Below are the code and all the weights of a small trained network. Each question names an input and a target symbol and asks about switching units off, where a switched-off unit gives its printed mean instead of its output.

import numpy as np


def w(rows, s, z=0):
    codes = np.array(rows[::2]) - 128.0
    scale = np.full(codes.shape[1], s)
    scale[-1] = z or s
    return codes * scale


def norm(h):
    return h / np.sqrt((h * h).mean(-1, keepdims=True) + 1e-5)


def f(y):
    return np.maximum(y, 0)


def softmax(a):
    e = np.exp(a - a.max(-1, keepdims=True))
    return e / e.sum(-1, keepdims=True)


def log_softmax(a):
    a = a - a.max(-1, keepdims=True)
    return a - np.log(np.exp(a).sum(-1, keepdims=True))


def net(x, mask):
    ids = ['αγδζξστψ'.index(c) for c in x.split()]
    T = len(ids)
    res = E[ids] + P[:T]
    r = norm(res)
    for j in range(2):
        rows = slice(4 * j, 4 * j + 4)
        q, k, v = (r @ M[0][rows].T for M in (Q, K, V))
        z = softmax(np.where(np.tri(T) > 0, q @ k.T / 4**0.5, -1e9)) @ v
        o = O[0][rows]
        res = res + np.where(mask[j], z, o[:, -1]) @ o[:, :-1]
    y = f(norm(res) @ A[0][:, :-1].T + A[0][:, -1])
    res = res + np.where(mask[2:10], y, B[0][:, -1]) @ B[0][:, :-1]
    return log_softmax(norm(res)[-1] @ U[:, :-1].T + U[:, -1])


Q, K, V, O, A, B = {}, {}, {}, {}, {}, {}
E = w([
[81,148,29,124,142,131,18],'α',
[147,81,211,232,222,164,129],'γ',
[116,165,2,136,144,116,71],'δ',
[175,164,17,165,92,187,121],'ζ',
[122,239,227,99,170,134,141],'ξ',
[174,134,55,49,157,148,158],'σ',
[119,14,204,79,107,168,130],'τ',
[92,123,127,98,54,52,181],'ψ',
],0.0068)
P = w([
[1,144,86,139,152,192,157],'0',
[52,132,102,111,136,151,145],'1',
[90,133,110,98,123,133,132],'2',
[125,150,104,100,99,116,108],'3',
[173,145,121,122,99,109,102],'4',
[204,135,122,135,99,86,103],'5',
[228,121,135,128,119,39,79],'6',
],0.0076)
Q[0] = w([
[115,128,79,83,176,146,86],'head 1',
[132,162,100,99,90,195,135],'head 1',
[29,139,151,175,160,167,178],'head 1',
[96,92,123,72,136,187,184],'head 1',
[206,73,71,190,84,68,87],'head 2',
[115,6,165,153,125,184,127],'head 2',
[138,203,50,120,118,93,119],'head 2',
[151,167,179,192,227,137,119],'head 2',
],0.012)
K[0] = w([
[153,108,153,105,89,154,182],'head 1',
[100,120,139,55,106,94,140],'head 1',
[83,137,100,157,177,158,159],'head 1',
[60,97,124,156,132,114,147],'head 1',
[202,66,143,139,107,99,94],'head 2',
[108,26,115,137,136,195,114],'head 2',
[158,185,124,136,103,36,144],'head 2',
[121,208,165,203,248,182,109],'head 2',
],0.012)
V[0] = w([
[157,78,143,211,24,253,162],'head 1',
[189,98,63,31,180,115,198],'head 1',
[158,222,40,160,121,181,191],'head 1',
[59,50,74,192,103,70,45],'head 1',
[144,146,91,97,196,242,79],'head 2',
[228,112,156,101,164,61,47],'head 2',
[228,138,64,152,166,120,247],'head 2',
[122,22,116,201,104,160,111],'head 2',
],0.0054)
O[0] = w([
[149,182,87,205,40,190,86,68],'head 1',
[165,107,95,70,156,212,233,219],'head 1',
[127,44,172,95,61,130,157,254],'head 1',
[108,91,145,255,174,96,152,183],'head 1',
[172,104,170,116,188,166,55,23],'head 2',
[62,120,148,143,147,189,140,26],'head 2',
[81,118,78,89,129,103,32,107],'head 2',
[124,171,171,15,147,102,139,31],'head 2',
],0.0066,0.0025)
A[0] = w([
[133,176,74,134,61,48,223,91],'neuron 1',
[162,133,94,103,132,99,98,103],'neuron 2',
[138,90,121,167,83,148,116,2],'neuron 3',
[249,147,170,138,137,92,135,13],'neuron 4',
[129,132,154,99,99,94,182,106],'neuron 5',
[123,157,132,172,105,104,112,175],'neuron 6',
[156,150,144,111,73,149,125,151],'neuron 7',
[38,143,200,145,160,175,169,145],'neuron 8',
],0.013,0.0062)
B[0] = w([
[163,168,77,113,85,51,194,252],'neuron 1',
[100,147,162,144,116,129,146,155],'neuron 2',
[152,112,121,152,63,141,104,137],'neuron 3',
[208,84,103,89,222,64,3,135],'neuron 4',
[161,154,122,153,132,145,93,173],'neuron 5',
[151,109,139,91,141,134,155,166],'neuron 6',
[111,119,144,134,168,100,133,155],'neuron 7',
[111,153,180,174,85,167,205,159],'neuron 8',
],0.014)
U = w([
[100,146,204,192,148,185,209,248],'α',
[243,107,187,136,204,90,77,5],'γ',
[87,45,96,189,223,69,109,153],'δ',
[154,59,110,180,25,161,67,10],'ζ',
[23,170,176,77,104,95,59,215],'ξ',
[108,62,109,2,135,192,164,59],'σ',
[113,239,52,165,165,214,82,105],'τ',
[162,184,77,117,92,35,182,127],'ψ',
],0.0083,0.0014)

Each question gives the input, a string of symbols that net reads in full, and the target symbol t.
The units are the heads (4 rows each of Q, K, V and O) and the neurons (one row each of A and B). Each row of codes is followed by its name. A weight is (code - 128) times the scale printed after its matrix; where a second scale follows, it is the last column's (O, A, B and U).
mask holds one flag per unit, heads first, then neurons. A switched-off unit (its flag False) gives its mean, the last column of its rows in O or B, instead of its output. The means were averaged over made-up inputs and are rounded, as every weight is.
A unit's drop is (log p(t) with every unit on - log p(t) with that unit switched off) / (log p(t) with every unit on - log p(t) with every unit switched off).
The circuit of an input: a set's keep is (log p(t) with only the set's units on - log p(t) with every unit switched off) / (log p(t) with every unit on - log p(t) with every unit switched off). Starting from all 10 units, units are removed one at a time, each time the one whose removal leaves the highest keep (on an exact tie, the one counted first), for as long as the keep stays at least 0.8.
units of the circuit, in order: the units of the circuit, biggest drop first
k most important neurons: the k neurons with the biggest drops, biggest first
heads that matter: for each layer, one digit per head in row order, 1 if its drop is at least 0.15 and else 0, layers parted by /
input ψ ψ ξ α γ δ, target δ: units of the circuit, in order : [neuron 1; head 2; neuron 5]
input ψ α σ σ δ, target σ: units of the circuit, in order : [head 1; head 2; neuron 1]
input ψ ψ τ δ γ ψ τ, target γ: heads that matter : 00
input σ α σ ζ α, target σ: heads that matter : 11
input τ ξ σ, target τ: units of the circuit, in order : [head 2; neuron 1; head 1]
input ζ ζ α, target ζ: heads that matter : 10
input γ γ ξ ζ, target ξ: heads that matter : 11
input ψ ψ ψ σ τ α α, target τ: heads that matter : 11
input ζ ψ ζ τ σ α, target τ: units of the circuit, in order : [head 2; neuron 1]
input α γ σ δ α, target σ: units of the circuit, in order : [head 1; neuron 1]
input δ ξ τ, target α: 2 most important neurons : [neuron 1; neuron 8]
input ψ ζ ζ σ, target σ: heads that matter : 11
input ψ σ ξ τ, target α: units of the circuit, in order : [head 2; neuron 1]
input δ ψ ξ α ζ δ α, target ζ: units of the circuit, in order : [head 1; neuron 1; head 2]
input τ ψ τ, target γ: units of the circuit, in order : [head 2; neuron 4; neuron 1]
input σ α ζ, target σ: 3 most important neurons : [neuron 1; neuron 8; neuron 5]
input ψ τ ξ ψ α ξ, target γ: units of the circuit, in order : [neuron 4]
input α α δ α, target δ: units of the circuit, in order : [head 1; neuron 1]
input α ζ ζ δ, target ζ: 2 most important neurons : [neuron 1; neuron 3]
input α τ ζ, target τ: units of the circuit, in order : [neuron 1; head 2; head 1]
input δ σ ξ ζ α, target ξ: 2 most important neurons : [neuron 1; neuron 2]
input ζ ζ σ, target σ: heads that matter : 01
